Below are the code and all the weights of a small trained network. Each question names an input and a class and asks about switching units off, where a switched-off unit gives its printed mean instead of its output.

import numpy as np


def w(rows, s, z=0):
    codes = np.array(rows[::2]) - 128.0
    scale = np.full(codes.shape[1], s)
    scale[-1] = z or s
    return codes * scale


def norm(h):
    return h / np.sqrt((h * h).mean(-1, keepdims=True) + 1e-5)


def f(y):
    return y / 2 * (1 + np.tanh(0.7978845608 * (y + 0.044715 * y**3)))


def log_softmax(a):
    a = a - a.max(-1, keepdims=True)
    return a - np.log(np.exp(a).sum(-1, keepdims=True))


def net(x, mask):
    res = np.array(x, float).reshape(1, 5) / 4 @ E
    u = 0
    for l in range(4):
        y = f(norm(res) @ A[l][:, :-1].T + A[l][:, -1])
        res = res + np.where(mask[u : u + 7], y, B[l][:, -1]) @ B[l][:, :-1]
        u += 7
    return log_softmax(norm(res)[-1] @ U[:, :-1].T + U[:, -1])


A, B = {}, {}
E = w([
[121,150,120,185,164,122,163,220,241],'x0',
[200,172,150,201,5,2,106,124,130],'x1',
[69,166,118,109,111,130,41,167,131],'x2',
[89,140,190,95,152,69,134,72,190],'x3',
[108,154,110,208,210,90,103,98,73],'x4',
],0.0043)
A[0] = w([
[210,58,65,154,123,171,82,176,109,93],'0.n0',
[103,88,179,108,99,130,118,84,39,62],'0.n1',
[143,86,67,128,145,70,254,98,106,30],'0.n2',
[104,37,225,106,170,58,103,130,159,67],'0.n3',
[158,117,81,62,177,64,90,49,219,19],'0.n4',
[107,151,89,194,194,104,105,81,103,6],'0.n5',
[38,110,26,58,118,22,75,201,109,75],'0.n6',
],0.0061,0.002)
B[0] = w([
[57,207,152,130,112,146,184,132,73,237],'0.n0',
[182,211,57,96,169,126,120,119,172,251],'0.n1',
[191,179,217,160,147,238,70,111,158,206],'0.n2',
[93,193,117,138,109,169,170,138,82,200],'0.n3',
[75,180,125,133,95,175,174,129,70,166],'0.n4',
[143,94,213,40,150,45,114,255,77,206],'0.n5',
[210,152,209,167,152,228,143,80,143,222],'0.n6',
],0.0072,0.0016)
A[1] = w([
[76,131,145,135,111,157,1,136,143,40],'1.n0',
[100,38,113,112,165,135,124,102,125,14],'1.n1',
[128,151,132,95,169,169,152,137,120,31],'1.n2',
[123,61,144,63,74,143,141,151,137,5],'1.n3',
[99,97,112,190,177,105,104,96,98,78],'1.n4',
[144,152,113,97,83,165,150,129,165,61],'1.n5',
[181,59,155,147,149,130,205,84,115,12],'1.n6',
],0.0098,0.0013)
B[1] = w([
[238,132,209,191,183,235,215,72,151,170],'1.n0',
[64,89,121,147,99,148,35,135,140,154],'1.n1',
[106,85,133,217,85,98,48,122,132,251],'1.n2',
[137,118,175,84,179,39,98,210,86,163],'1.n3',
[148,97,188,3,98,61,138,215,110,141],'1.n4',
[128,136,177,160,241,45,80,163,34,245],'1.n5',
[158,194,213,154,137,222,92,133,171,167],'1.n6',
],0.0059,0.0033)
A[2] = w([
[13,139,163,70,114,96,235,29,169,30],'2.n0',
[115,107,25,143,53,202,223,192,43,3],'2.n1',
[77,142,191,91,154,86,138,62,188,96],'2.n2',
[99,83,108,75,207,178,172,136,131,92],'2.n3',
[127,149,89,174,176,116,166,205,211,109],'2.n4',
[182,138,150,186,71,60,142,107,107,140],'2.n5',
[169,88,195,2,124,107,159,215,126,31],'2.n6',
],0.0068,0.0021)
B[2] = w([
[47,179,102,133,74,135,226,162,82,146],'2.n0',
[48,177,122,124,86,129,211,144,116,147],'2.n1',
[185,105,57,159,91,189,120,225,39,163],'2.n2',
[161,116,153,166,1,65,107,144,166,160],'2.n3',
[192,147,48,51,133,118,117,74,94,214],'2.n4',
[48,64,129,130,145,185,96,152,165,255],'2.n5',
[113,107,180,87,145,55,88,144,58,191],'2.n6',
],0.0082,0.0038)
A[3] = w([
[190,96,2,20,114,104,119,15,118,54],'3.n0',
[94,117,107,187,231,110,106,126,87,100],'3.n1',
[126,121,124,105,140,128,131,71,92,6],'3.n2',
[84,102,100,132,96,177,149,78,182,126],'3.n3',
[35,3,94,134,94,145,78,108,192,45],'3.n4',
[130,65,143,197,18,58,111,76,172,85],'3.n5',
[80,101,179,122,115,170,117,109,90,118],'3.n6',
],0.0084,0.0018)
B[3] = w([
[190,151,70,93,138,98,164,130,168,214],'3.n0',
[105,119,147,90,102,106,138,109,141,201],'3.n1',
[152,106,126,175,114,127,145,249,172,121],'3.n2',
[132,114,165,89,139,82,104,149,104,170],'3.n3',
[87,114,99,144,107,139,94,95,163,252],'3.n4',
[98,96,88,119,145,158,89,138,130,176],'3.n5',
[142,135,89,132,143,112,144,142,158,231],'3.n6',
],0.016,0.0037)
U = w([
[27,40,66,159,96,156,5,122,187,168],'0',
[134,96,237,64,174,20,73,205,34,163],'1',
[221,180,223,208,183,255,124,93,153,153],'2',
[39,212,79,158,62,160,235,185,39,152],'3',
[242,158,6,72,141,79,153,145,186,142],'4',
[70,123,170,99,109,95,171,36,168,69],'5',
[148,11,146,173,78,105,222,67,121,2],'6',
],0.0079,0.0046)

Each question gives the input, the list of numbers given to net, and the class t.
The units are the neurons (one row each of A and B). Each row of codes is followed by its name. A weight is (code - 128) times the scale printed after its matrix; where a second scale follows, it is the last column's (A, B and U).
mask holds one flag per neuron, layer by layer. A switched-off neuron (its flag False) gives its mean, the last column of its row in B, instead of its output. The means were averaged over made-up inputs and are rounded, as every weight is.
A unit's drop is (log p(t) with every unit on - log p(t) with that unit switched off) / (log p(t) with every unit on - log p(t) with every unit switched off).
The circuit of an input: a set's keep is (log p(t) with only the set's units on - log p(t) with every unit switched off) / (log p(t) with every unit on - log p(t) with every unit switched off). Starting from the 12 units with the biggest drops (on a tie, the unit counted first), units are removed one at a time, each time the one whose removal leaves the highest keep (on an exact tie, the one counted first), for as long as the keep stays at least 0.8.
circuit, biggest first: the units of the circuit, biggest drop first
top k neurons: the k neurons with the biggest drops, biggest first
top k neurons in layer l: the k neurons of layer l with the biggest drops, biggest first
input [3,8,2,-6,7], class 0: circuit, biggest first -> [2.n5]
input [-8,-4,5,-6,-4], class 4: circuit, biggest first -> [0.n1 3.n0]
input [-3,5,-8,7,7], class 2: top 2 neurons in layer 1 -> [1.n6 1.n5]
input [-8,5,1,8,-5], class 3: circuit, biggest first -> [2.n0 0.n4 2.n2]
input [7,-2,6,7,4], class 3: top 4 neurons -> [0.n2 0.n1 0.n4 2.n0]
input [-6,2,2,-7,3], class 3: circuit, biggest first -> [2.n1 0.n0]
input [-2,6,-6,2,4], class 0: top 4 neurons -> [0.n6 2.n5 1.n0 1.n5]
input [-7,5,-6,-8,-3], class 3: circuit, biggest first -> [0.n0 2.n1]
input [0,-6,-5,6,4], class 0: top 2 neurons in layer 1 -> [1.n2 1.n1]
input [4,-8,-8,6,3], class 0: circuit, biggest first -> [1.n1 1.n2]
input [-8,-4,2,5,5], class 4: circuit, biggest first -> [0.n1 3.n0]
input [-5,2,-6,7,-3], class 3: top 3 neurons in layer 0 -> [0.n4 0.n6 0.n3]
input [2,-6,-8,1,3], class 2: top 3 neurons -> [1.n6 0.n2 2.n5]
input [-5,-6,-6,0,6], class 0: top 4 neurons -> [1.n1 0.n6 1.n2 1.n5]
input [-7,4,-5,4,-3], class 4: circuit, biggest first -> [3.n0]
input [-6,1,-8,-8,5], class 2: top 2 neurons in layer 0 -> [0.n2 0.n3]
input [-1,-3,1,8,6], class 3: circuit, biggest first -> [2.n0 0.n4]
input [7,-6,-2,-4,-1], class 4: top 3 neurons -> [2.n4 3.n0 2.n5]
input [-7,-5,8,4,2], class 2: top 2 neurons -> [1.n0 2.n4]
input [2,-6,8,4,-1], class 2: circuit, biggest first -> [1.n0]
input [-8,5,3,8,6], class 3: top 4 neurons -> [2.n0 2.n4 1.n5 0.n4]
input [5,-2,2,3,4], class 4: top 3 neurons -> [2.n4 1.n5 3.n0]
input [1,-1,-6,1,-5], class 2: top 2 neurons in layer 0 -> [0.n2 0.n5]
input [-1,4,4,6,5], class 3: top 3 neurons -> [1.n2 1.n5 0.n4]
input [-8,-7,2,-6,6], class 4: top 2 neurons -> [0.n1 2.n5]
